Below are the code and all the weights of a small trained network. Each question names an input and a target symbol and asks about switching units off, where a switched-off unit gives its printed mean instead of its output.

import numpy as np


def w(rows, s, z=0):
    codes = np.array(rows[::2]) - 128.0
    scale = np.full(codes.shape[1], s)
    scale[-1] = z or s
    return codes * scale


def norm(h):
    return h / np.sqrt((h * h).mean(-1, keepdims=True) + 1e-5)


def f(y):
    return np.maximum(y, 0)


def softmax(a):
    e = np.exp(a - a.max(-1, keepdims=True))
    return e / e.sum(-1, keepdims=True)


def log_softmax(a):
    a = a - a.max(-1, keepdims=True)
    return a - np.log(np.exp(a).sum(-1, keepdims=True))


def net(x, mask):
    ids = ['ΛΞΩαβγδεζθμπτψ'.index(c) for c in x.split()]
    T = len(ids)
    res = E[ids] + P[:T]
    u = 0
    for l in range(2):
        r = norm(res)
        for j in range(3):
            rows = slice(2 * j, 2 * j + 2)
            q, k, v = (r @ M[l][rows].T for M in (Q, K, V))
            z = softmax(np.where(np.tri(T) > 0, q @ k.T / 2**0.5, -1e9)) @ v
            o = O[l][rows]
            res = res + np.where(mask[u + j], z, o[:, -1]) @ o[:, :-1]
        u += 3
        y = f(norm(res) @ A[l][:, :-1].T + A[l][:, -1])
        res = res + np.where(mask[u : u + 12], y, B[l][:, -1]) @ B[l][:, :-1]
        u += 12
    return log_softmax(norm(res)[-1] @ U[:, :-1].T + U[:, -1])


Q, K, V, O, A, B = {}, {}, {}, {}, {}, {}
E = w([
[98,55,112,166,224,141,176,200,105],'Λ',
[170,53,57,47,61,79,94,4,228],'Ξ',
[68,150,114,168,190,176,167,188,184],'Ω',
[103,211,146,210,91,223,114,117,172],'α',
[25,249,108,142,146,169,87,142,108],'β',
[166,228,173,192,123,141,67,174,140],'γ',
[136,124,65,210,104,165,156,149,99],'δ',
[80,159,149,153,216,104,124,175,162],'ε',
[169,114,159,148,158,149,102,187,109],'ζ',
[103,144,177,83,207,206,92,171,123],'θ',
[29,108,162,221,113,187,100,106,94],'μ',
[147,164,101,161,192,126,145,120,54],'π',
[169,230,107,135,191,165,147,216,142],'τ',
[157,162,185,164,107,212,58,174,78],'ψ',
],0.0037)
P = w([
[113,111,201,32,103,151,241,67,124],'0',
[127,170,146,108,110,115,128,200,180],'1',
[121,164,136,125,111,121,105,201,176],'2',
[123,157,138,143,129,144,96,203,161],'3',
[114,154,128,159,140,151,90,199,146],'4',
[109,156,122,175,147,165,80,194,142],'5',
[111,156,116,180,156,173,76,194,136],'6',
[111,153,106,196,170,176,78,181,127],'7',
[116,152,106,206,173,181,61,187,125],'8',
[110,154,95,218,176,191,60,186,121],'9',
[110,150,98,226,187,192,48,183,114],'10',
[118,158,88,238,190,199,42,189,109],'11',
[104,156,74,241,194,201,33,186,109],'12',
[106,148,75,252,201,209,29,188,103],'13',
],0.0032)
Q[0] = w([
[132,123,100,167,169,158,68,124,142],'0.h1',
[134,141,116,130,113,106,114,148,143],'0.h1',
[95,190,128,109,125,40,153,195,180],'0.h2',
[83,194,114,198,171,203,72,254,128],'0.h2',
[153,114,161,58,83,151,224,104,69],'0.h3',
[113,79,132,94,175,179,111,53,120],'0.h3',
],0.006)
K[0] = w([
[137,94,119,91,96,118,136,78,154],'0.h1',
[92,138,130,124,114,167,134,117,138],'0.h1',
[157,126,72,151,180,43,49,165,180],'0.h2',
[167,46,43,107,115,78,2,37,184],'0.h2',
[102,164,111,177,174,92,62,175,117],'0.h3',
[81,161,160,163,119,149,155,185,69],'0.h3',
],0.0056)
V[0] = w([
[96,158,143,207,181,158,179,164,96],'0.h1',
[103,202,223,181,166,148,177,253,51],'0.h1',
[106,155,97,178,159,152,117,170,133],'0.h2',
[92,195,187,182,180,147,131,207,111],'0.h2',
[115,146,212,141,172,62,84,102,199],'0.h3',
[92,150,131,158,140,87,89,163,64],'0.h3',
],0.0037)
O[0] = w([
[124,121,159,69,25,80,253,124,194,204],'0.h1',
[216,101,228,39,22,27,242,73,203,251],'0.h1',
[100,127,118,130,183,205,38,103,72,176],'0.h2',
[132,165,75,219,209,222,101,192,64,155],'0.h2',
[196,118,142,159,208,158,75,8,245,121],'0.h3',
[87,172,197,159,203,85,107,127,181,80],'0.h3',
],0.003,0.0034)
A[0] = w([
[160,119,99,158,157,142,148,118,111,155],'0.n1',
[163,131,133,116,127,2,130,71,79,2],'0.n2',
[110,149,132,117,126,171,141,109,118,64],'0.n3',
[130,165,109,168,124,158,122,134,126,144],'0.n4',
[133,103,161,140,119,83,105,122,167,38],'0.n5',
[152,122,148,119,110,158,172,133,130,118],'0.n6',
[128,162,109,136,160,109,127,140,87,165],'0.n7',
[125,134,103,69,122,88,110,115,135,71],'0.n8',
[124,129,125,130,168,150,140,172,141,10],'0.n9',
[158,84,106,110,112,118,116,82,161,79],'0.n10',
[112,149,115,151,103,51,135,127,144,40],'0.n11',
[137,136,147,127,153,173,116,142,105,68],'0.n12',
],0.0084,0.0038)
B[0] = w([
[109,172,161,121,105,115,115,150,164,195],'0.n1',
[112,137,102,253,194,219,130,139,122,153],'0.n2',
[159,100,136,145,126,123,106,164,128,143],'0.n3',
[157,88,127,94,157,111,106,124,120,254],'0.n4',
[82,139,134,144,114,100,102,203,76,144],'0.n5',
[111,124,91,165,162,133,61,129,121,220],'0.n6',
[118,83,127,154,112,179,116,123,131,197],'0.n7',
[150,187,74,126,161,111,109,146,105,143],'0.n8',
[154,126,128,130,80,131,76,93,86,170],'0.n9',
[159,125,78,51,106,107,133,116,137,148],'0.n10',
[97,158,107,214,135,98,120,172,159,154],'0.n11',
[100,135,83,147,132,105,169,128,157,185],'0.n12',
],0.0064,0.0046)
Q[1] = w([
[123,151,164,67,13,11,186,134,170],'1.h1',
[133,110,207,31,161,123,170,108,154],'1.h1',
[157,84,163,47,96,67,204,2,128],'1.h2',
[103,238,117,172,113,98,166,178,111],'1.h2',
[141,100,106,176,232,241,76,99,76],'1.h3',
[152,118,77,170,150,138,61,195,115],'1.h3',
],0.0073)
K[1] = w([
[121,125,66,138,144,68,1,192,163],'1.h1',
[102,149,186,142,152,144,68,195,119],'1.h1',
[105,101,159,206,155,123,74,219,139],'1.h2',
[151,125,69,97,131,94,48,96,166],'1.h2',
[126,89,236,110,94,174,226,98,101],'1.h3',
[184,92,100,94,137,156,198,26,107],'1.h3',
],0.0082)
V[1] = w([
[61,198,170,77,98,193,89,210,158],'1.h1',
[35,2,128,130,129,176,132,88,156],'1.h1',
[6,162,128,108,140,52,92,61,74],'1.h2',
[166,63,87,100,126,111,59,46,173],'1.h2',
[120,94,169,38,209,83,135,177,116],'1.h3',
[105,170,55,154,193,152,200,161,196],'1.h3',
],0.004)
O[1] = w([
[90,196,100,111,245,221,115,189,134,118],'1.h1',
[74,189,106,151,95,52,81,187,166,137],'1.h1',
[129,111,254,85,159,163,69,134,95,3],'1.h2',
[153,115,121,219,153,213,137,110,129,156],'1.h2',
[91,101,132,53,47,153,144,127,232,106],'1.h3',
[95,219,115,132,96,185,133,40,80,210],'1.h3',
],0.0042,0.0034)
A[1] = w([
[69,126,145,70,37,54,120,119,175,2],'1.n1',
[172,136,74,3,102,164,201,67,92,23],'1.n2',
[103,90,63,78,141,117,61,118,148,75],'1.n3',
[175,138,85,99,143,122,87,183,197,115],'1.n4',
[144,135,191,128,25,201,95,80,145,115],'1.n5',
[116,42,109,107,202,118,158,162,86,128],'1.n6',
[120,79,134,123,77,148,48,158,45,88],'1.n7',
[168,176,144,139,99,49,81,18,3,14],'1.n8',
[84,162,176,144,195,4,93,134,164,14],'1.n9',
[50,111,130,143,39,126,107,86,143,80],'1.n10',
[201,65,133,148,221,113,155,31,115,22],'1.n11',
[122,206,105,150,101,38,141,129,139,128],'1.n12',
],0.006,0.0045)
B[1] = w([
[197,136,171,222,128,179,36,209,119,147],'1.n1',
[60,83,53,79,214,151,197,99,102,181],'1.n2',
[135,145,167,191,141,155,164,179,128,189],'1.n3',
[102,110,167,122,105,122,176,82,99,254],'1.n4',
[147,99,119,102,205,79,98,92,173,174],'1.n5',
[168,142,159,103,146,68,175,140,160,167],'1.n6',
[138,105,106,113,81,202,152,125,71,205],'1.n7',
[45,124,225,255,167,95,165,64,80,227],'1.n8',
[29,51,45,66,168,43,64,136,162,138],'1.n9',
[142,188,147,116,152,80,167,100,101,190],'1.n10',
[162,237,162,85,67,165,173,119,136,155],'1.n11',
[139,99,141,58,104,128,93,99,117,254],'1.n12',
],0.0069,0.0034)
U = w([
[199,168,224,151,61,94,32,185,156,122],'Λ',
[181,40,147,116,123,202,69,85,136,106],'Ξ',
[83,254,76,83,67,131,64,83,123,82],'Ω',
[195,182,46,179,196,96,103,187,69,6],'α',
[104,194,211,67,215,164,107,182,99,106],'β',
[239,210,161,134,112,169,197,104,142,114],'γ',
[130,107,133,98,47,157,178,225,16,72],'δ',
[155,127,152,116,195,84,92,33,247,90],'ε',
[181,73,53,165,24,67,150,86,159,117],'ζ',
[47,101,176,139,64,188,174,155,223,165],'θ',
[52,60,106,99,145,43,49,176,131,158],'μ',
[77,123,228,165,133,90,166,41,57,166],'π',
[87,97,23,92,181,146,203,92,107,238],'τ',
[178,64,176,135,170,49,208,190,148,227],'ψ',
],0.0088,0.0024)

Each question gives the input, a string of symbols that net reads in full, and the target symbol t.
The units are the heads (2 rows each of Q, K, V and O) and the neurons (one row each of A and B). Each row of codes is followed by its name. A weight is (code - 128) times the scale printed after its matrix; where a second scale follows, it is the last column's (O, A, B and U).
mask holds one flag per unit, layer by layer, with each layer's heads first. A switched-off unit (its flag False) gives its mean, the last column of its rows in O or B, instead of its output. The means were averaged over made-up inputs and are rounded, as every weight is.
A unit's drop is (log p(t) with every unit on - log p(t) with that unit switched off) / (log p(t) with every unit on - log p(t) with every unit switched off).
The circuit of an input: a set's keep is (log p(t) with only the set's units on - log p(t) with every unit switched off) / (log p(t) with every unit on - log p(t) with every unit switched off). Starting from the 12 units with the biggest drops (on a tie, the unit counted first), units are removed one at a time, each time the one whose removal leaves the highest keep (on an exact tie, the one counted first), for as long as the keep stays at least 0.8.
circuit, biggest first: the units of the circuit, biggest drop first
top k neurons: the k neurons with the biggest drops, biggest first
top k neurons in layer l: the k neurons of layer l with the biggest drops, biggest first
heads that matter: for each layer, one digit per head in row order, 1 if its drop is at least 0.15 and else 0, layers parted by /
input π π Λ θ π τ, target π: heads that matter : 110 / 001
input π γ π τ Ξ θ τ Λ α, target ε: top 2 neurons : (1.n5 0.n10)
input τ ζ ψ τ β μ π Ω τ γ, target τ: top 4 neurons : (0.n4 0.n6 1.n2 0.n7)
input π α π π Ξ ε ε μ π π τ, target γ: top neuron in layer 0 : (0.n7)
input μ μ π Ξ Ω Ξ Λ β, target μ: circuit, biggest first : (0.h2 1.h3 1.n9)
input π μ τ, target π: top 2 neurons : (0.n2 1.n8)
input τ π π π β β ψ Ξ Ξ ζ, target τ: heads that matter : 110 / 111
input β Ω γ δ ψ δ, target β: circuit, biggest first : (1.h1 1.h2)
input Ω μ τ, target Ω: heads that matter : 010 / 100
input μ Λ θ β Ω Λ ψ ζ π π γ ε, target μ: heads that matter : 000 / 100
input γ Ω δ δ ψ π δ, target γ: top 3 neurons in layer 0 : (0.n4 0.n7 0.n6)
input θ Ω τ, target θ: heads that matter : 010 / 001
input θ Ξ ψ, target Ξ: heads that matter : 110 / 000
input Ω Λ π ψ γ Ω π π α ζ, target Ω: heads that matter : 000 / 001
input β α τ ψ Λ, target β: heads that matter : 010 / 110
input γ ζ Ω θ π Ω Λ Ω β ψ π Ω Ω ψ, target γ: top 3 neurons : (1.n11 0.n4 0.n7)
input Ξ τ Ω δ Ω Ω π π δ δ, target ζ: circuit, biggest first : (0.h2)
input Ω Ω τ τ Λ, target Ω: heads that matter : 010 / 001
input Ω τ Ω π Ω Λ Ξ Ξ μ π β α ε, target Ω: top 2 neurons in layer 0 : (0.n6 0.n1)
input τ π ζ Ω Ξ α θ τ ψ τ τ, target γ: top 4 neurons : (1.n8 1.n2 0.n7 0.n10)
input Ξ Ω π, target α: heads that matter : 110 / 000
input μ π Ω π Ω μ π θ τ, target μ: heads that matter : 010 / 100
input Ξ δ ζ δ μ β Ω ε Ω Ξ ψ π, target Ξ: heads that matter : 110 / 010
input π π β, target π: top 3 neurons : (0.n2 1.n8 0.n1)
input τ γ τ τ ε ψ ψ τ Ξ Ω Ω, target θ: heads that matter : 010 / 000
input τ μ Λ, target τ: heads that matter : 110 / 101
input γ π π, target γ: top neuron in layer 0 : (0.n6)
input Ω θ Ω π μ Ξ ζ, target δ: top 2 neurons : (0.n5 0.n10)
